Here is a tiny trained network, its code and every weight. The questions are about switching its units off for an input and a class, where a switched-off unit gives its printed mean instead of its output.

import numpy as np


def w(rows, s, z=0):
    codes = np.array(rows[::2]) - 128.0
    scale = np.full(codes.shape[1], s)
    scale[-1] = z or s
    return codes * scale


def norm(h):
    return h / np.sqrt((h * h).mean(-1, keepdims=True) + 1e-5)


def f(y):
    return y / 2 * (1 + np.tanh(0.7978845608 * (y + 0.044715 * y**3)))


def log_softmax(a):
    a = a - a.max(-1, keepdims=True)
    return a - np.log(np.exp(a).sum(-1, keepdims=True))


def net(x, mask):
    res = np.array(x, float).reshape(1, 8) / 4 @ E
    u = 0
    for l in range(3):
        y = f(norm(res) @ A[l][:, :-1].T + A[l][:, -1])
        res = res + np.where(mask[u : u + 10], y, B[l][:, -1]) @ B[l][:, :-1]
        u += 10
    return log_softmax(norm(res)[-1] @ U[:, :-1].T + U[:, -1])


A, B = {}, {}
E = w([
[130,126,130,130,127],'x0',
[163,153,194,86,237],'x1',
[168,84,142,79,101],'x2',
[130,135,122,125,123],'x3',
[24,87,196,74,109],'x4',
[80,90,2,72,205],'x5',
[128,125,129,127,127],'x6',
[129,125,128,128,129],'x7',
],0.0095)
A[0] = w([
[192,30,148,94,111,132],'0.n1',
[128,118,167,182,73,87],'0.n2',
[32,203,128,254,194,125],'0.n3',
[165,133,150,116,192,138],'0.n4',
[171,140,164,114,67,98],'0.n5',
[76,40,29,133,130,156],'0.n6',
[112,100,203,133,167,97],'0.n7',
[100,151,76,86,145,3],'0.n8',
[123,142,98,116,132,66],'0.n9',
[58,166,132,202,177,53],'0.n10',
],0.0095,0.0054)
B[0] = w([
[171,208,66,54,90,171],'0.n1',
[127,192,149,146,139,174],'0.n2',
[240,104,121,2,44,229],'0.n3',
[74,121,92,154,83,185],'0.n4',
[147,192,121,120,126,173],'0.n5',
[92,228,131,133,116,254],'0.n6',
[133,142,117,171,101,166],'0.n7',
[118,177,147,103,163,126],'0.n8',
[133,141,148,137,151,112],'0.n9',
[165,94,148,40,90,144],'0.n10',
],0.0092,0.0049)
A[1] = w([
[67,114,94,148,148,187],'1.n1',
[117,143,76,80,166,34],'1.n2',
[111,172,104,78,142,104],'1.n3',
[143,164,93,150,201,233],'1.n4',
[219,54,132,58,140,123],'1.n5',
[166,170,196,78,246,118],'1.n6',
[154,114,197,96,241,107],'1.n7',
[81,136,90,127,182,29],'1.n8',
[97,100,180,151,101,127],'1.n9',
[89,91,84,147,191,1],'1.n10',
],0.011,0.0047)
B[1] = w([
[167,155,178,212,143,181],'1.n1',
[168,231,184,93,150,189],'1.n2',
[186,180,192,53,86,212],'1.n3',
[169,75,160,222,123,254],'1.n4',
[137,108,113,93,56,211],'1.n5',
[83,158,6,201,2,250],'1.n6',
[5,132,99,187,9,193],'1.n7',
[122,243,194,137,207,156],'1.n8',
[205,158,103,175,202,156],'1.n9',
[104,211,104,103,131,133],'1.n10',
],0.0076,0.0041)
A[2] = w([
[123,192,79,146,107,252],'2.n1',
[91,133,79,106,163,104],'2.n2',
[112,131,70,93,174,183],'2.n3',
[152,117,140,201,133,243],'2.n4',
[68,123,171,113,119,200],'2.n5',
[127,8,116,135,131,152],'2.n6',
[115,125,103,107,181,32],'2.n7',
[181,114,138,106,107,208],'2.n8',
[72,94,170,91,137,175],'2.n9',
[98,122,91,102,168,113],'2.n10',
],0.016,0.0032)
B[2] = w([
[66,74,157,104,157,249],'2.n1',
[206,156,196,255,44,134],'2.n2',
[244,144,239,142,53,140],'2.n3',
[108,114,115,90,211,175],'2.n4',
[204,82,37,152,234,156],'2.n5',
[142,161,115,105,239,126],'2.n6',
[157,185,126,189,101,123],'2.n7',
[64,126,118,92,194,177],'2.n8',
[200,67,54,103,189,140],'2.n9',
[216,118,159,234,46,127],'2.n10',
],0.0089,0.013)
U = w([
[182,222,250,209,107,119],'0',
[15,72,57,192,26,125],'1',
[98,117,110,74,161,253],'2',
[204,108,113,1,49,56],'3',
[232,19,48,162,208,51],'4',
[74,127,118,66,157,150],'5',
],0.0097,0.0056)

Each question gives the input, the list of numbers given to net, and the class t.
The units are the neurons (one row each of A and B). Each row of codes is followed by its name. A weight is (code - 128) times the scale printed after its matrix; where a second scale follows, it is the last column's (A, B and U).
mask holds one flag per neuron, layer by layer. A switched-off neuron (its flag False) gives its mean, the last column of its row in B, instead of its output. The means were averaged over made-up inputs and are rounded, as every weight is.
A unit's drop is (log p(t) with every unit on - log p(t) with that unit switched off) / (log p(t) with every unit on - log p(t) with every unit switched off).
The circuit of an input: a set's keep is (log p(t) with only the set's units on - log p(t) with every unit switched off) / (log p(t) with every unit on - log p(t) with every unit switched off). Starting from the 12 units with the biggest drops (on a tie, the unit counted first), units are removed one at a time, each time the one whose removal leaves the highest keep (on an exact tie, the one counted first), for as long as the keep stays at least 0.8.
units of the circuit, in order: the units of the circuit, biggest drop first
most important unit: the unit with the biggest drop
k most important neurons: the k neurons with the biggest drops, biggest first
top k neurons in layer l: the k neurons of layer l with the biggest drops, biggest first
input [-7,3,6,5,-3,-2,-7,-3], class 5: units of the circuit, in order	[2.n8]
input [6,-1,4,-5,8,5,8,-5], class 4: 3 most important neurons	[2.n5 2.n9 0.n3]
input [-7,-4,-5,-4,-1,-6,-1,-7], class 2: 2 most important neurons	[2.n8 1.n4]
input [1,6,-8,2,-2,5,-7,-2], class 3: units of the circuit, in order	[0.n3 2.n3]
input [-5,8,5,-1,1,8,-2,8], class 0: units of the circuit, in order	[2.n3 2.n2]
input [7,-1,1,3,0,-1,1,3], class 2: 3 most important neurons	[0.n3 1.n7 0.n6]
input [-4,-7,-3,7,8,-4,4,5], class 4: 2 most important neurons	[2.n5 1.n6]
input [-1,6,-7,-7,-7,0,5,-3], class 3: 2 most important neurons	[0.n3 1.n5]
input [-1,-6,-8,5,-1,-7,-6,-1], class 3: top 2 neurons in layer 1	[1.n4 1.n1]
input [3,7,4,-3,-1,5,6,-7], class 1: units of the circuit, in order	[1.n6 1.n7]
input [6,-4,-1,-1,-5,2,-8,1], class 5: units of the circuit, in order	[1.n6 0.n6 2.n1]
input [3,4,7,-8,5,4,2,-1], class 3: units of the circuit, in order	[2.n3 2.n1]
input [1,0,-8,-4,-8,-6,-5,8], class 2: 2 most important neurons	[2.n8 2.n4]
input [8,8,-4,-6,6,1,-7,-6], class 1: most important unit	1.n6
input [-3,-3,6,2,-2,-4,-8,-7], class 5: 3 most important neurons	[2.n8 0.n3 2.n3]
input [7,-6,4,-8,6,-6,3,-2], class 0: units of the circuit, in order	[1.n9 1.n6 2.n1]
input [-3,7,-8,-3,1,7,-2,1], class 3: units of the circuit, in order	[0.n3 2.n3]
input [-6,-3,-8,-6,-7,-6,8,6], class 3: top 2 neurons in layer 0	[0.n3 0.n6]
input [-4,3,-5,6,-7,-4,-2,3], class 4: top 2 neurons in layer 0	[0.n6 0.n1]
input [-2,6,-2,0,8,3,7,-2], class 4: most important unit	2.n5
input [7,3,0,-3,-8,-6,4,1], class 4: units of the circuit, in order	[2.n4 0.n6 1.n3]
input [-6,-5,5,3,-6,-4,-8,-3], class 5: top 2 neurons in layer 2	[2.n4 2.n8]
input [6,7,6,-2,-2,7,1,-4], class 0: top 2 neurons in layer 0	[0.n3 0.n4]
input [-8,-2,1,8,-2,-1,-5,3], class 5: top 2 neurons in layer 2	[2.n4 2.n5]
input [5,-3,0,-8,-2,-1,3,-6], class 2: 2 most important neurons	[2.n4 1.n6]
input [-5,3,4,8,-8,-5,0,-2], class 4: 2 most important neurons	[0.n3 0.n6]
input [-6,6,4,6,-1,1,6,1], class 1: units of the circuit, in order	[1.n6]
input [-5,7,-5,-6,3,2,5,0], class 1: top 2 neurons in layer 1	[1.n6 1.n7]
